(in the rows, 128 means zero)
Each row of numbers stands for one thing and depends on some of the facts below. Use the named rows to name the rest.

How the things are related:
stabe σ kidos; stabe σ meskul; stabe σ zuklo; stabe σ rotro
puples σ nezik; vomul σ matik; vomul σ siklun; braplek σ nodrobrel
nunin σ breskitra; nunin σ luska; nunin σ stemam; nunin σ brune
tiror σ flemustu; sutin σ kidos; sutin σ matik; sutin σ brazos
sutin σ pludrol; sutin σ muta; sutin σ flipom; bobeze σ suzum
nopon σ brasku; nopon σ gasas; fiflus σ studre; menun σ floses
menun σ suzum; menun σ zunur; ronem σ drekluvor; ronem σ kleklas
ronem σ gebril; gastem σ rakun; nizom σ vobruk; nizom σ zunur
nizom σ zirovis; dupel σ skikil; dupel σ nukek; dupel σ bristur
dupel σ gebril; tugrus σ flitrik; tugrus σ brune; grimu σ kidos
grimu σ luska; grimu σ rakun; grimu σ stezigra; grimu σ stokaga
braves σ breskitra; braves σ grebror; braves σ vistaski; brezival σ fiple
stonor σ flipom; tropluk σ matik; tropluk σ stokaga; sirer σ kidos
bruklem σ flemustu; safiru σ brune; dulerus σ zuklo; dulerus σ bive
rigru σ drekluvor; rigru σ nugo; rigru σ floses; rigru σ siklun
rigru σ pludrol; rigru σ mestir; skasis σ klidraplos; lubugun σ breskitra
lubugun σ suzum; lubugun σ rotro; plezu σ nugo; plezu σ skestus
druskel σ floses; druskel σ suzum; druskel σ motratren; pleton σ skikil
pleton σ grogek; pleton σ skaste; pleton σ plefon; klistem σ grogek
klistem σ zokle; kizos σ trige; faromul σ kidos; faromul σ pludrol
biku σ nonal; biku σ brupek; puduk σ suzum; puduk σ zirovis
toludrur σ stezigra; toludrur σ stokaga; tuvo σ flitrik; tobriren σ brasku
tobriren σ stedrisku; tobriren σ matik; tobriren σ siklun; brosedi σ zedran
brosedi σ buskal; brosedi σ rotro; brosedi σ muta; litir σ stemam
litir σ plofadrim; litir σ fugregi; bribrir σ breskitra; klinir σ festik
klinir σ trige; klinir σ muta; plaba σ nustu; plaba σ gravus
plaba σ plefon; gredru σ meskul; gredru σ drege; tagrom σ ratalom
tagrom σ besu; kluple σ skikil; kluple σ stugro; kluple σ zedran
kluple σ tusko; motu σ pletrik; rogris σ pludrol; kleklas π 140
stezigra π 945; nezik π 140; stabe π 140; breskitra π 140
puples π 945; vomul π 421; stedrisku π 277; braplek π 140
vistaski π 421; festik π 945; nunin π 945; nukek π 945
klidraplos π 421; tiror π 945; pludrol π 277; sutin π 140
bobeze π 945; muta π 945; nopon π 945; meskul π 945
brupek π 945; fiflus π 945; menun π 140; ronem π 140
brune π 277; fugregi π 945; gebril π 945; gastem π 421
brasku π 140; klumunam π 421; stugro π 140; nizom π 945
dupel π 140; buskal π 277; vobruk π 140; matik π 140
flitrik π 277; suzum π 945; drege π 140; pletrik π 140
tugrus π 277; grimu π 421; braves π 945; rakun π 140
brezival π 421; zedran π 277; stonor π 140; flemustu π 421
neskir π 277; skestus π 421; studre π 945; tropluk π 140
nodrobrel π 277; sirer π 277; bruklem π 140; safiru π 140
trige π 277; dulerus π 277; drekluvor π 140; rigru π 140
skasis π 140; lubugun π 421; plezu π 140; druskel π 277
stemam π 140; pleton π 945; nonal π 140; klistem π 140
kizos π 140; faromul π 140; motratren π 140; gasas π 945
brazos π 140; biku π 945; puduk π 277; toludrur π 140
tusko π 277; rotro π 277; stokaga π 140; tuvo π 140
tobriren π 140; brosedi π 945; zuklo π 140; ratalom π 277
besu π 945; nugo π 421; bive π 421; plofadrim π 140
plefon π 421; grebror π 277; flipom π 140; floses π 140
litir π 140; bribrir π 140; siklun π 277; zunur π 140
fiple π 277; vonur π 945; grogek π 140; luska π 140
zokle π 277; pebri π 140; skaste π 421; klinir π 421
plaba π 421; zirovis π 421; mestir π 277; gravus π 945
gredru π 277; tagrom π 277; kluple π 277; motu π 140
nustu π 140; rogris π 277; kidos π 140; skikil π 945
bristur π 140

Known rows:
nopon: [119  96 147 130 131 117 139 135 102 146 144 131  96 155 103 128 115 192
 145 111 118 121 151 122 134 114 139 128 140]
lubugun: [146 190 102 128 139 118 128 134 196 106 165 127 104 148 174 128 111 244
 134 113 116 119 146 119 136  81 123 210 127]
tiror: [118  99 175 139 122 118 146 133 106 134 137 128  92 170 118 128 118 161
 141 144 118 120 174 120 140  87 157 129 124]
menun: [156 161 132 125 138 122 130 130 232 144 174 119 102 126 184 127 117 190
 137 133 141 122 139 131 150 170  88 130 129]
sirer: [120  81 122 137 128 117 158 132 122 105 162 121 119 140  97 127 116 155
 137 112 127 129  86 123 134 131  90 231 110]
sutin: [132 110 126 125 160 119 138 130 145 120 190 122 114 124 122 143 115 109
 157 119 171 122 151 124 135 166  84 130 114]
plezu: [145 172 136 125 137 120 139 129 163 130 166 122 102 125 130 134 115 137
 145 158 142 125 162 123 136 151  98 128 122]
flitrik: [121  88 109 128 129 132 165 130 108 106 134 124 183 137  94 127 124 142
 134 135 115 144  83 125 136 135  64 132 113]
nukek: [118  85 109 128 131 119 145 141 105 128 134 127 100 166 111 127 118 109
 141 113 116 120 125 122 136  90 151 122 141]
zirovis: [131 135 101 127 128 137 129 132 164 106 133 151 146 157 164 129 117 151
 137 114 116 121 143 155 151  81  79 131 125]
studre: [116  83 109 127 131 119 145 142 102 129 135 126 101 164 111 127 118 107
 140 113 116 121 122 125 136  92 150 122 142]
buskal: [119  87 109 144 128 129 151 130 114 105 136 124 181 134  99 127 116 107
 134 117 117 131  87 138 134 107 127 135 113]
nugo: [126 132 100 128 135 141 129 132 133 106 134 163 154 151 139 135 116 140
 142 114 115 121 155 142 144  83  82 130 125]
stugro: [131 146 107 124 132 131 144 130 164 117 136 122 160 123 156 128 117 102
 140 161 125 121 134 128 137 130 116 123 126]
brune: [129  92 107 126 136 123 171 131 108 107 134 126 193 131  93 127 118 147
 133 140 115 139  85 122 135 131  65 134 116]
flipom: [128 132 109 125 143 133 143 130 155 116 138 122 163 125 150 129 116 102
 145 149 132 121 136 129 136 137 110 122 124]
bive: [127 139 100 127 127 133 129 132 140 106 133 165 150 150 148 135 117 126
 139 115 117 121 148 136 144  80  89 131 123]
motratren: [133 144 110 124 134 132 141 131 176 122 136 123 162 125 167 128 116 105
 139 151 126 121 124 140 141 141 106 122 128]
drekluvor: [130 140 110 125 143 136 141 130 161 120 137 124 164 125 148 128 117 101
 143 155 126 121 136 129 138 137 106 121 127]
suzum: [117  82 109 128 138 121 130 150 136 145 136 119 101 182 175 125 118 163
 134 110 115 119  93 145 150 111 144 124 151]
nodrobrel: [119  88 109 144 126 129 151 129 111 105 135 122 180 135  99 126 117 111
 134 120 117 133  87 139 133 110 118 133 113]

Name these rows:
No name comes twice in this set of rows, the named rows included.
[149 116 133 127 131 118 169 130 110 109 136 126 130 132  92 127 116 243
 133 144 117 153  84 118 135 154  63 196 113]	tugrus
[124 155 104 133 122 128 129 132 156 104 132 172 103 161 173 134 118 108
 138 149 116 121 181 152 154  78 102 131 113]	flemustu
[141 190 162 126 122 118 146 129 187 125 140 123  98 125 161 134 117 106
 141 193 143 122 186 123 143 130 115 129 113]	bruklem
[121  85 139 132 135 118 129 147 133 154 160 122  94 177 151 126 116 242
 135 109 119 120 122 124 145 122 135 131 145]	bobeze
[119  83 136 142 154 124 145 130 110 106 166 120 130 138  93 128 116 187
 144 113 120 148  88 123 133 132  84 204 112]	rogris
[117  85 108 127 126 117 152 152 104 139 134 138 102 162 132 127 118 106
 137 111 117 119  97 143 136 112 139 126 136]	stezigra
[142 139 138 125 162 132 131 130 160 131 179 123 114 125 125 135 116 150
 154 132 149 131 165 125 136 167  81 128 125]	rigru
[143 195 121 126 127 117 137 130 127 153 146 126 111 123 162 138 116 137
 146 111 162 122 140 177 134 199  84 131 118]	tropluk

The same things again, as new rows of numbers:
Named rows:
stokaga: [147 130 143 146 125 143 125 121 114 141 143 155 135 133 120 134 149 138
 134 128 129 119 143 111 121 130 114 155 110 134 105 147 143 153  94 117
 116 120]
zuklo: [130 134 117 143 126 150 122 133 110 128 146 158 141 135 124 127 141 159
 132 144 133 153 130 120 125  98 115 141 114 148 110 136 144 134 109 125
 136 113]
dupel: [139 123 148 122 135 145 120 135 120 150 141 145 139 127 128 125 124 154
  93 143 149 125 125 126 124 107 147 151 113 105 129 153 142 138 128 121
 123 106]
pletrik: [134 127 126 141 133 143 123 139 118 135 138 152 138 128 132 131 142 176
 129 136 129 130 137 122 108 130 118 148 114 141 112 156 148 136 121 115
 143 107]
stonor: [138 131 154 126 122 142 119 139 120 143 137 157 134 126 124 132 137 174
 127 138 145 132 131 131 122 135 122 160 114 131 122 148 146 136 111 127
 123 115]
bruklem: [140 131 133 133 126 140 123 141 120 141 136 154 140 128 131 128 142 167
 129 141 135 131 132 134 109 132 124 154 113 129 123 155 149 127 138 119
 144 106]
fiple: [122 103  88 124 144 106 146 151 139 115 122 124 129 115 124 123 148 157
 158 128 119 133 143 121 147 144 151  92 143 115 135 101 113 144 115 129
 141 151]
buskal: [113 104  98 121 151 110 137 152 138 122 123 134 124 114 115 121 136 180
 149 132 128 147 141 119 160 118 147  90 139 125 132  96 110 141  85 139
 133 149]
pludrol: [113 101 108 126 142 112 144 141 137 114 130 122 125 114 115 127 147 163
 158 120 123 128 150 108 154 128 153  91 149 121 132  95 109 150  77 127
 112 163]
tusko: [116  99  91 121 158 110 138 141 136 126 123 125 125 114 121 120 133 159
 134 128 127 136 139 112 162 126 157  92 140 106 130 102 110 151  87 135
 136 147]
nodrobrel: [120 103  87 125 146 105 146 151 139 116 121 122 129 113 123 120 150 156
 159 129 120 133 141 122 144 144 150  93 143 113 135 101 112 147 116 128
 141 150]
zokle: [125 102  80 129 153 104 139 141 137 121 121 122 127 115 129 123 144 140
 138 129 124 137 137 116 150 144 151 101 140  98 129 104 111 168 107 127
 132 149]
zirovis: [ 81 126  85 171 116 118 118  80 130 107 124  91 117 133 139 119 109 108
 115  83  96 109 133 127 122 181 140 125 117 128 146  94 127 102  82 126
 151 151]
grimu: [105 137 125 147  93 118 124  78 125 127 120 100 125 129 117 116 110  26
 119  96 118 104 118 144 135 208 159 138 115  83 155  79 120 107  96 145
 128 171]
vistaski: [ 92 127  94 156 119 123 122 100 125 101 127 100 121 131 122 122 103  92
 117  86 101 118 123 124 138 186 149 113 110 112 145  99 125  93  97 139
 168 160]
skestus: [ 84 120 108 152 114 123 123  99 127 104 125  84 124 126 132 124 104  92
 116  81 105  96 128 123 126 189 163 117 128 113 150 101 125  96  72 130
 151 166]
klidraplos: [ 88 124  95 154 116 122 122 102 124 110 116  89 125 128 138 123 107  83
 120  91  99 106 126 124 124 202 152 121 123 114 146 100 128 101  75 134
 168 158]
nizom: [140 159 153 107 113 119 129 109 144 133 112 103 114 140 148 130 110  65
 119 143 129 128 110 159 107  83  92 131 148 157 138 132 115 105 219 129
  92 103]
fiflus: [144 151 157 101 118 125 134 129 137 131 107 101 122 138 143 134 109  47
 130 145 127 123 103 150 113 106 101 120 155 151 131 138 116 106 201 133
 114 113]
nukek: [138 141 159 103 135 136 132 116 133 134 113  91 120 139 145 133  95  43
 105 139 128 112 106 124 124  74 117 106 156 148 123 143 112 115 171 128
 106 114]
pleton: [153 152 152  98 128 121 125 118 136 143 102 101 121 137 153 133  98  17
  95 149 139 130  91 147 124  90 108 128 151 120 129 141 112 131 190 136
 102 110]

Name these rows:
No name comes twice in this set of rows, the named rows included.
[131 148 169 100 128 133 123 121 134 133 104 110 113 140 135 139  97  76
 132 136 124 125 115 129 128  90  94 113 156 182 114 134 118 109 132 140
 106 117]	muta
[137 125 137 133 130 135 114 158 119 115 143 151 132 128 131 147 142 198
 133 120 135 137 133 112 119 142 111 149 116 134 107 163 150 148 107 116
 136 124]	brasku
[153 153 161 116 116 132 137 103 130 132 111 107 118 143 130 137 117  15
 136 136 122 113 113 133 117  98  95 120 151 157 114 127 111 124 172 133
  88 127]	stezigra
[122 103  93 122 141 105 145 146 139 119 121 125 128 113 122 120 149 153
 153 130 124 136 138 127 146 146 151 100 142 106 140 100 111 145 122 129
 136 151]	neskir
[136 147 169  96 130 131 124 128 137 136 102 111 113 137 135 138  99  79
 133 138 124 121 113 138 123 101  94 117 155 177 122 138 119 104 145 139
 112 113]	festik
[129 152 138 122 129 130 129 106 138 121 120 103 112 145 140 132 109  85
 125 133 115 128 120 129 115  64  84 113 149 185 119 134 115 109 184 124
  96 105]	suzum
[140 123 118 145 144 142 114 126 116 141 137 151 135 132 141 131 135 155
 104 136 133 130 131 111 118 124 118 150 110 121 104 164 146 161  99 116
 137 105]	grogek
[134 124 156 124 129 147 125 136 123 143 147 140 138 125 126 127 130 166
 101 136 147 118 132 126 121 106 147 152 116 111 134 152 141 126 137 116
 115 110]	ronem
[142 132 162 120 114 131 114 157 124 128 143 151 133 125 126 141 141 186
 127 128 152 140 123 132 123 148 119 162 115 111 127 156 147 142 131 123
 120 125]	tobriren
[117 112  87 126 139  98 141 135 148 122 128 126 122 117 124 115 148 177
 146 130 127 148 142 138 143 123 143 111 136 111 149  92 110 141 146 129
 117 140]	puduk
[147 151 138 110 132 124 125 113 133 131 106  98 118 140 155 139 105  26
 112 138 123 127 102 135 116  98  95 123 152 147 116 145 115 133 175 130
 110 112]	gravus

Now the same things, written a new way:
Some rows with their names:
tugrus: [120 104 124 112 133 118 138 140 122 109 108 126 130 149 122 127 127 149
 123 174 120 124 131 123 116 141 122 159 126]
brune: [124 102 125 108 134 118 120 134 134 111 111 110 127 135 127 125 124 170
 123 182 125 123 138 122 117 156 126 170 126]
braves: [116 104 129 112 163 172 124 142 116 115 140 118 132 116 145 126 127 126
 126 154 119 128 115 123 119 156 123 105 125]
grebror: [164 112 124 127 103 119 137 124 133 131 115 116 126 128 125 125 127 165
 123 162 136 125 138 122 122 130 152 195 126]
nustu: [117 161 127 109 153 119 120 124 138 117 132 112 129 117 119 124 128 116
 121 112 124 124 116 126 121 134 119 104 132]
floses: [116 176 125 109 156 120 119 124 130 122 144 110 130 110 119 124 127 108
 123 108 121 125 117 125 119 124 124 104 134]
druskel: [134 120 125 108 159 119 158 134 116 124 149 135 128 150 122 124 128 126
 120 159 118 123 162 124 119 123 155 121 126]
sirer: [116 108 132 112 187 143 142 149 156 109 122 127 125 180 134 136 129 129
 124 192 119 123 252 124 119 168 121 104 125]
klistem: [115 134 130 114 142 118 119 124 124 118 123 146 131 121 119 125 125 102
 122 110 123 123 115 130 119 118 119 104 125]
grogek: [126 154 125 140 113 119 118 124 137 133 126 117 130 109 118 125 139 120
 120 109 150 124 117 146 129 116 124 119 130]
pleton: [136 102 137 157 102 148 137 133 116 140 131 166 127 117 133 124 125 132
 141 123 119 133 114 123 131 124 121 120 126]
brupek: [129 102 128 133 110 158 119 127 116 137 142 113 127 111 148 122 125 151
 141 134 117 147 114 121 128 144 120 118 130]
biku: [125 104 135 139 109 157 132 130 117 133 134 149 128 116 139 123 128 129
 137 129 118 134 116 121 124 130 122 110 125]
bruklem: [138 140 132 162 102 119 128 123 124 144 121 205 132 124 120 125 128 111
 123 109 137 123 116 157 154 115 120 120 126]
buskal: [124 120 125 112 142 120 119 143 138 112 123 109 126 158 131 124 126 166
 123 177 119 123 182 122 118 157 133 136 126]
nukek: [136 106 128 144 104 153 121 126 115 141 140 114 125 112 147 123 126 150
 141 133 117 146 114 122 133 141 119 127 131]
zedran: [158 118 124 114 108 119 127 127 133 127 117 115 126 140 126 125 126 170
 122 165 126 124 153 121 120 134 145 180 126]
festik: [133  99 129 140 106 155 121 128 116 140 141 114 127 111 147 123 124 150
 142 136 117 146 119 121 132 141 119 124 131]
zuklo: [115 157 125 109 155 119 120 124 147 120 133 110 128 117 121 123 128 118
 122 111 129 123 118 129 124 135 121 102 131]
bive: [134 136 124 163 104 119 120 126 130 150 130 114 125 139 133 152 126 140
 138 112 121 131 116 141 180 114 151 189 128]
tusko: [130 117 124 108 134 118 118 140 135 116 122 112 127 158 130 123 127 169
 123 176 118 124 177 123 118 153 136 144 125]

Which thing is each row?
No name comes twice in this set of rows, the named rows included.
[116 111 124 108 197 144 120 125 117 125 159 109 129 162 134 160 129 108
 122 128 121 123 116 123 125 120 132 107 128]	lubugun
[116 104 128 114 161 166 144 132 118 140 175 129 132 116 141 123 128 107
 129 131 121 133 114 123 118 124 119 104 124]	bobeze

Now the same things, written a new way:
Some rows with their names:
toludrur: [ 96 121 172  50 180 143 105 127  90 111  85 156 163 144 171 167 118 100
 167 107 145 136 100 170 100 170 152 165 139]
stokaga: [107 141 157  68 212 151 115 134  78  84  90 158 142 129 150 153  91 130
 118 128 168 134 100 175 115 184 125 151 151]
skestus: [126  93  97 148 118 134 127 168 176  89 155 128 117 145 117  98 170 165
 135 183 147 121 116 135 156 200 109  81 124]
neskir: [143  98  98 199 120  89  99 139 102 158 132 110 152 151 112 137  97 186
  75 102 141 157 115 144 143 136 138 114 130]
vomul: [125  70 168 130  81 125 175 191 155  98 193 128 159 181 172 124 198 130
 175 169 144 111 145 202 157 200 136 135 119]
fiple: [169  95  97 191 109 116 110 137  80 158 139 102 138 110 118 146  97 155
  75 121 130 169 131 147 153 101 134  88 127]
stabe: [ 52 158 164  91 167 125  84 127 125 108  79 154 143 141 121 154 141 112
 178 106  73 139 103 126 121 128 137 155 101]
bristur: [127 176 150  96 162 149 132 115  87 105 101 140  95 102 131 151 115 118
 104 158 133 119 142 103 126 124 120 108 101]
skasis: [ 92 157 168  86 137 118 119 111 115 120  86 144 139 158 149 162 146 120
 155 123 124 108 123 106 110 143 155 151 100]
klidraplos: [146  88  97 136 113 161 130 167 159  98 164 121 101  99 125 104 172 126
 130 194 132 137 129 134 161 169 101  58 125]
tusko: [168  94  96 195 109 115 108 136  83 158 143  98 135 109 116 145 101 154
  72 121 131 167 130 143 150 100 134  88 125]
biku: [133 111 111 119 106 113 162 109 195 144 154 121 149 140 128  86 147 117
 150  76 131  97 106 121  97 100 122 186 177]
plofadrim: [ 98 181 151 106 173 125 125 118 106 101  88 150 112 146 123 141 112 146
 110 140 150 112 124 103 119 158 126 128 109]
motratren: [102 177 140 104 167 126 115 120 113  99  95 146 110 142 119 146  92 153
 114 154 142 107 139 106 118 162 137 144 114]
breskitra: [ 62 225 186 138 188  99 145 166 121 174  66 132 106 148  97  95 137  68
  97 127 150 179 142 100 112 200 116 122 115]
flipom: [113 179 161 110 159 146 137 120  87  95 111 144  97 107 121 151 114 124
 114 157 114 120 143 114 137 114 113 119  98]
plefon: [128  89  94 142 116 130 125 168 178  90 151 121 123 139 120 104 176 163
 130 181 147 117 110 128 150 200 111  78 126]
stugro: [100 178 147 105 172 123 124 119 109  98  92 145 114 142 122 147 117 150
 105 143 149 110 125 103 121 159 130 134 106]
besu: [163 127  97 130 134 147 175 110 168 129 171 116 108  81 109  79 114 118
 104 113 138 109 123 120 116  82  89 147 177]
brosedi: [113 121 117 132 111 104 162 121 205 153 156 114 151 132 114  82 157 107
 149  74 112 106 105 119 101  98 118 188 167]
gredru: [130  77 113 176  91  86  85 138 114 172 120 106 181 160 129 152 130 150
 128  83 114 165 105 152 134 114 162 130 121]

Which thing is each row?
No name comes twice in this set of rows, the named rows included.
[114  94 131 206  69  80  89 128 115 151 150 121 172 179 110 143 131 181
 146  86  67 150 130 161 161  78 149 147  95]	rogris
[155  86  83  84 100 133 163 107 189 150 148  78 155  62 140 125 173  76
 131  79 118  85  75 103  79  60 128 148 163]	tiror
[107 179 167 106 166 120 150 127  97  97 106 144 118 151 133 150 117 147
 102 149 158 101 136 123 121 162 133 141 106]	brasku
[154 101 133 209 105  84 151 151  82 145 166 107 159 169 128 147 102 186
  72 116 154 134 146 182 153 140 142 137 124]	siklun
[146 112  97 202 120 112 100 150  94 174 131  93 134  99  98 134  98 133
  77 120 108 193 133 146 147 107 131  93 125]	rotro
[148 130  49 132 103 150 133 121 199 152 164 113  89  66 104  79  29  93
 135 162 119 119 194 118 100 120 148 207 202]	suzum
[ 97 172 156 100 191 135 111 120 102 104  82 159 113 144 125 133 105 137
 117 128 153 132 114 119 119 169 117 126 123]	luska
[117  57 107 104 107 145 100 170 177 108 143 131 156 148 152 115 188 124
 191 146 127 139  98 162 141 195 129 100 135]	gastem
[115 105 107 152 126 129 130 184 181 104 151 123 119 142 110  90 177 146
 126 174 146 140 118 136 153 212 101  77 128]	vistaski
[121  72 119 175 107 125  60 131  92 154 139 123 169 113 115 145 120 131
 156  81  41 202 105 182 159  60 130 118 119]	sirer
[ 89 158 131  85 109 125  88 117 142 130  90 145 125 146 147 166  78 113
 181 163 113 108 179 105 104 167 200 195 110]	menun
[ 75 167 152 101 202 170  78 116  91  70 102 169 106  88  95 140 103 129
 148 133  48 160 111 149 155  93  85 124 104]	kidos
[131  82 123 127  75 146 136 172 169 119 164 113 128 117 144 121 214  98
 179 173  98 132 130 137 154 144 125  76 104]	klinir

